Here is a tiny trained network, its code and every weight. The questions are about switching its units off for an input and a class, where a switched-off unit gives its printed mean instead of its output.

import numpy as np


def w(rows, s, z=0):
    codes = np.array(rows[::2]) - 128.0
    scale = np.full(codes.shape[1], s)
    scale[-1] = z or s
    return codes * scale


def norm(h):
    return h / np.sqrt((h * h).mean(-1, keepdims=True) + 1e-5)


def f(y):
    return np.maximum(y, 0)


def log_softmax(a):
    a = a - a.max(-1, keepdims=True)
    return a - np.log(np.exp(a).sum(-1, keepdims=True))


def net(x, mask):
    res = np.array(x, float).reshape(1, 7) / 4 @ E
    u = 0
    for l in range(4):
        y = f(norm(res) @ A[l][:, :-1].T + A[l][:, -1])
        res = res + np.where(mask[u : u + 3], y, B[l][:, -1]) @ B[l][:, :-1]
        u += 3
    return log_softmax(norm(res)[-1] @ U[:, :-1].T + U[:, -1])


A, B = {}, {}
E = w([
[131,138,131,122,133,121,125,128,123],'x0',
[100,78,194,59,106,73,187,125,83],'x1',
[121,99,84,225,220,84,78,174,151],'x2',
[138,131,130,128,138,125,132,125,123],'x3',
[131,125,124,134,124,124,128,126,126],'x4',
[120,135,132,130,125,133,131,137,134],'x5',
[67,153,147,129,155,60,112,4,179],'x6',
],0.0033)
A[0] = w([
[187,220,70,122,99,200,98,61,220,140],'L0N1',
[70,182,132,123,126,53,108,3,175,249],'L0N2',
[161,59,174,49,39,198,153,228,74,142],'L0N3',
],0.0033,0.0016)
B[0] = w([
[77,193,124,156,116,217,145,158,14,206],'L0N1',
[116,91,214,155,165,187,253,142,244,253],'L0N2',
[44,176,100,133,169,14,121,47,26,249],'L0N3',
],0.0036,0.0043)
A[1] = w([
[40,134,173,255,161,188,116,70,251,3],'L1N1',
[60,191,170,153,147,118,244,75,154,181],'L1N2',
[65,149,96,72,116,42,84,66,3,185],'L1N3',
],0.0026,0.0025)
B[1] = w([
[117,174,101,158,219,120,178,56,3,193],'L1N1',
[56,105,182,179,139,195,116,207,127,253],'L1N2',
[163,219,36,151,118,126,74,111,181,224],'L1N3',
],0.0041)
A[2] = w([
[121,135,178,91,113,116,162,58,163,143],'L2N1',
[164,177,67,162,120,112,71,154,96,222],'L2N2',
[126,48,135,114,180,1,131,157,126,254],'L2N3',
],0.0058,0.00095)
B[2] = w([
[203,3,169,122,90,106,108,188,180,198],'L2N1',
[188,61,180,98,65,168,79,144,218,254],'L2N2',
[95,200,135,68,56,241,122,210,77,211],'L2N3',
],0.0042,0.0048)
A[3] = w([
[107,171,86,206,189,76,102,73,157,29],'L3N1',
[145,139,109,95,96,3,161,90,23,5],'L3N2',
[177,155,91,92,77,139,103,133,40,61],'L3N3',
],0.0048,0.0012)
B[3] = w([
[174,162,88,98,159,41,192,39,15,173],'L3N1',
[205,99,69,247,253,58,195,46,67,169],'L3N2',
[68,243,63,75,148,105,105,83,120,251],'L3N3',
],0.0053,0.0031)
U = w([
[114,230,13,24,24,187,27,147,104,175],'0',
[136,184,36,202,243,3,194,2,18,222],'1',
[19,116,215,210,201,217,238,141,132,118],'2',
[109,8,253,4,19,32,224,62,230,87],'3',
[243,29,36,249,159,173,16,229,254,5],'4',
],0.006,0.003)

Each question gives the input, the list of numbers given to net, and the class t.
The units are the neurons (one row each of A and B). Each row of codes is followed by its name. A weight is (code - 128) times the scale printed after its matrix; where a second scale follows, it is the last column's (A, B and U).
mask holds one flag per neuron, layer by layer. A switched-off neuron (its flag False) gives its mean, the last column of its row in B, instead of its output. The means were averaged over made-up inputs and are rounded, as every weight is.
A unit's drop is (log p(t) with every unit on - log p(t) with that unit switched off) / (log p(t) with every unit on - log p(t) with every unit switched off).
The circuit of an input: a set's keep is (log p(t) with only the set's units on - log p(t) with every unit switched off) / (log p(t) with every unit on - log p(t) with every unit switched off). Starting from all 12 units, units are removed one at a time, each time the one whose removal leaves the highest keep (on an exact tie, the one counted first), for as long as the keep stays at least 0.8.
units of the circuit, in order: the units of the circuit, biggest drop first
unit that matters most: the unit with the biggest drop
top k neurons: the k neurons with the biggest drops, biggest first
top k neurons in layer l: the k neurons of layer l with the biggest drops, biggest first
drop when u is switched off: that unit's drop, to one decimal
input [-2,6,3,1,4,4,0], class 0: units of the circuit, in order => [L2N3 L0N2]
input [5,1,3,3,8,-4,2], class 2: unit that matters most => L1N3
input [2,8,5,7,-4,5,7], class 2: top 3 neurons => [L2N2 L1N2 L2N3]
input [-7,1,5,-1,-5,7,-4], class 0: top 2 neurons => [L2N3 L0N2]
input [-8,4,2,1,-6,-6,8], class 2: units of the circuit, in order => [L1N2 L0N2]
input [-3,5,6,-4,8,-2,2], class 2: units of the circuit, in order => [L2N3 L3N3]
input [-3,1,4,-5,3,-5,-2], class 0: units of the circuit, in order => [L2N3 L0N2 L0N1]
input [-4,4,-1,3,-7,7,-6], class 1: top 2 neurons => [L3N2 L0N3]
input [-5,6,1,-8,8,6,-4], class 0: top 4 neurons => [L2N3 L1N1 L2N2 L0N1]
input [1,4,7,0,-1,0,-6], class 0: units of the circuit, in order => [L2N3 L0N2 L1N2]
input [4,-4,0,-7,6,-1,6], class 2: top 4 neurons => [L0N2 L1N2 L0N3 L1N3]
input [-7,-7,4,-8,6,4,3], class 1: top 3 neurons => [L3N1 L1N1 L2N3]
input [5,8,3,-8,-1,-4,-4], class 0: top 2 neurons in layer 0 => [L0N1 L0N2]
input [4,-4,-3,5,6,-1,5], class 2: units of the circuit, in order => [L0N2]
input [-5,1,0,0,-6,4,0], class 1: top 3 neurons => [L0N3 L2N3 L3N1]
input [8,1,-2,-4,-4,5,-2], class 1: top 2 neurons => [L0N3 L2N3]
input [0,1,6,1,6,-3,-3], class 0: top 4 neurons => [L2N3 L0N2 L1N2 L1N3]
input [-6,-5,2,0,5,-5,1], class 1: top 2 neurons => [L1N1 L2N3]
input [1,0,0,-5,3,6,8], class 2: drop when L2N2 is switched off => 0.1
input [8,-5,-5,-6,-2,-8,7], class 2: drop when L0N2 is switched off => 0.3
